Below are the code and all the weights of a small trained network. Each question names an input and a class and asks about switching units off, where a switched-off unit gives its printed mean instead of its output.

import numpy as np


def w(rows, s, z=0):
    codes = np.array(rows[::2]) - 128.0
    scale = np.full(codes.shape[1], s)
    scale[-1] = z or s
    return codes * scale


def norm(h):
    return h / np.sqrt((h * h).mean(-1, keepdims=True) + 1e-5)


def f(y):
    return y / 2 * (1 + np.tanh(0.7978845608 * (y + 0.044715 * y**3)))


def log_softmax(a):
    a = a - a.max(-1, keepdims=True)
    return a - np.log(np.exp(a).sum(-1, keepdims=True))


def net(x, mask):
    res = np.array(x, float).reshape(1, 2) / 4 @ E
    u = 0
    for l in range(3):
        y = f(norm(res) @ A[l][:, :-1].T + A[l][:, -1])
        res = res + np.where(mask[u : u + 8], y, B[l][:, -1]) @ B[l][:, :-1]
        u += 8
    return log_softmax(norm(res)[-1] @ U[:, :-1].T + U[:, -1])


A, B = {}, {}
E = w([
[254,151,89,202,38,136,174],'x0',
[95,43,42,40,27,75,70],'x1',
],0.0071)
A[0] = w([
[81,190,143,111,89,183,118,38],'L0N1',
[214,170,69,165,133,41,120,11],'L0N2',
[114,2,7,69,105,39,181,221],'L0N3',
[159,57,14,122,176,173,65,26],'L0N4',
[45,31,206,122,169,131,181,197],'L0N5',
[175,122,126,120,202,132,193,41],'L0N6',
[225,156,26,176,118,137,140,51],'L0N7',
[245,54,79,244,241,175,99,148],'L0N8',
],0.0044,0.0012)
B[0] = w([
[107,80,131,152,78,111,205,119],'L0N1',
[116,55,196,164,168,96,51,150],'L0N2',
[126,251,118,147,184,124,151,252],'L0N3',
[112,215,131,221,185,187,53,135],'L0N4',
[193,138,205,115,1,87,223,199],'L0N5',
[110,167,88,147,69,146,60,138],'L0N6',
[111,115,251,137,127,124,87,188],'L0N7',
[43,111,119,81,76,68,95,184],'L0N8',
],0.005,0.0041)
A[1] = w([
[170,142,102,177,80,185,153,173],'L1N1',
[119,124,162,203,179,236,141,7],'L1N2',
[113,151,164,155,109,113,254,62],'L1N3',
[86,148,157,174,113,129,4,89],'L1N4',
[65,72,21,114,58,75,16,167],'L1N5',
[204,132,192,113,173,187,222,101],'L1N6',
[112,38,205,179,149,93,143,51],'L1N7',
[144,191,159,15,31,146,184,65],'L1N8',
],0.0056,0.0019)
B[1] = w([
[54,2,120,48,167,181,124,183],'L1N1',
[71,194,49,111,141,136,151,168],'L1N2',
[93,45,57,145,155,141,45,186],'L1N3',
[157,176,121,113,177,72,104,146],'L1N4',
[93,166,61,158,154,158,211,253],'L1N5',
[142,104,44,132,129,93,133,210],'L1N6',
[153,146,55,43,169,106,151,150],'L1N7',
[205,179,146,110,160,94,96,169],'L1N8',
],0.0057,0.004)
A[2] = w([
[114,124,169,212,198,243,182,166],'L2N1',
[174,18,189,160,32,195,142,146],'L2N2',
[254,70,171,188,57,166,125,123],'L2N3',
[38,26,113,97,155,144,92,178],'L2N4',
[127,208,193,177,166,137,126,178],'L2N5',
[120,244,187,121,126,143,91,3],'L2N6',
[55,106,137,60,141,138,47,32],'L2N7',
[78,117,198,36,148,154,162,156],'L2N8',
],0.0073,0.0019)
B[2] = w([
[101,190,65,64,61,78,138,236],'L2N1',
[109,52,197,187,189,110,98,217],'L2N2',
[99,122,192,110,155,169,152,253],'L2N3',
[217,123,156,124,104,131,103,186],'L2N4',
[160,75,82,113,101,134,63,203],'L2N5',
[190,72,154,78,173,109,93,155],'L2N6',
[183,149,162,176,180,144,138,178],'L2N7',
[165,59,165,254,36,176,157,224],'L2N8',
],0.0072,0.0046)
U = w([
[83,200,40,120,117,147,165,194],'0',
[121,65,248,191,120,173,152,166],'1',
[214,117,136,67,200,111,28,2],'2',
],0.016,0.0036)

Each question gives the input, the list of numbers given to net, and the class t.
The units are the neurons (one row each of A and B). Each row of codes is followed by its name. A weight is (code - 128) times the scale printed after its matrix; where a second scale follows, it is the last column's (A, B and U).
mask holds one flag per neuron, layer by layer. A switched-off neuron (its flag False) gives its mean, the last column of its row in B, instead of its output. The means were averaged over made-up inputs and are rounded, as every weight is.
A unit's drop is (log p(t) with every unit on - log p(t) with that unit switched off) / (log p(t) with every unit on - log p(t) with every unit switched off).
The circuit of an input: a set's keep is (log p(t) with only the set's units on - log p(t) with every unit switched off) / (log p(t) with every unit on - log p(t) with every unit switched off). Starting from the 12 units with the biggest drops (on a tie, the unit counted first), units are removed one at a time, each time the one whose removal leaves the highest keep (on an exact tie, the one counted first), for as long as the keep stays at least 0.8.
circuit, biggest first: the units of the circuit, biggest drop first
most important unit: the unit with the biggest drop
top k neurons: the k neurons with the biggest drops, biggest first
top k neurons in layer l: the k neurons of layer l with the biggest drops, biggest first
drop when u is switched off: that unit's drop, to one decimal
input [3,1], class 2: top neuron : (L0N7)
input [7,-7], class 0: top 2 neurons in layer 2 : (L2N1; L2N8)
input [-7,-7], class 0: top 3 neurons : (L2N1; L0N7; L2N2)
input [-4,4], class 0: top 2 neurons : (L0N7; L1N5)
input [-3,-1], class 2: top 2 neurons : (L0N5; L0N8)
input [1,-3], class 2: top 2 neurons : (L0N8; L1N5)
input [-8,8], class 0: top 3 neurons : (L1N5; L0N7; L2N2)
input [-1,-3], class 2: top 2 neurons in layer 0 : (L0N3; L0N4)
input [-8,7], class 1: top 4 neurons : (L2N1; L2N8; L1N6; L2N4)
input [0,-3], class 2: top 2 neurons : (L1N5; L0N8)
input [-7,7], class 0: top 4 neurons : (L0N7; L1N5; L2N2; L1N1)
input [-4,-4], class 0: top 2 neurons in layer 1 : (L1N1; L1N6)
input [6,5], class 1: top 3 neurons : (L1N2; L0N7; L0N8)
input [5,4], class 1: most important unit : L1N2
input [2,3], class 2: top 2 neurons in layer 0 : (L0N3; L0N8)
input [1,3], class 2: top 2 neurons : (L0N3; L2N6)
input [-7,3], class 1: drop when L2N8 is switched off : 0.3
input [-4,2], class 1: drop when L2N8 is switched off : 3.2
input [1,-5], class 0: drop when L2N2 is switched off : 0.0
input [-6,-8], class 0: circuit, biggest first : (L2N1)
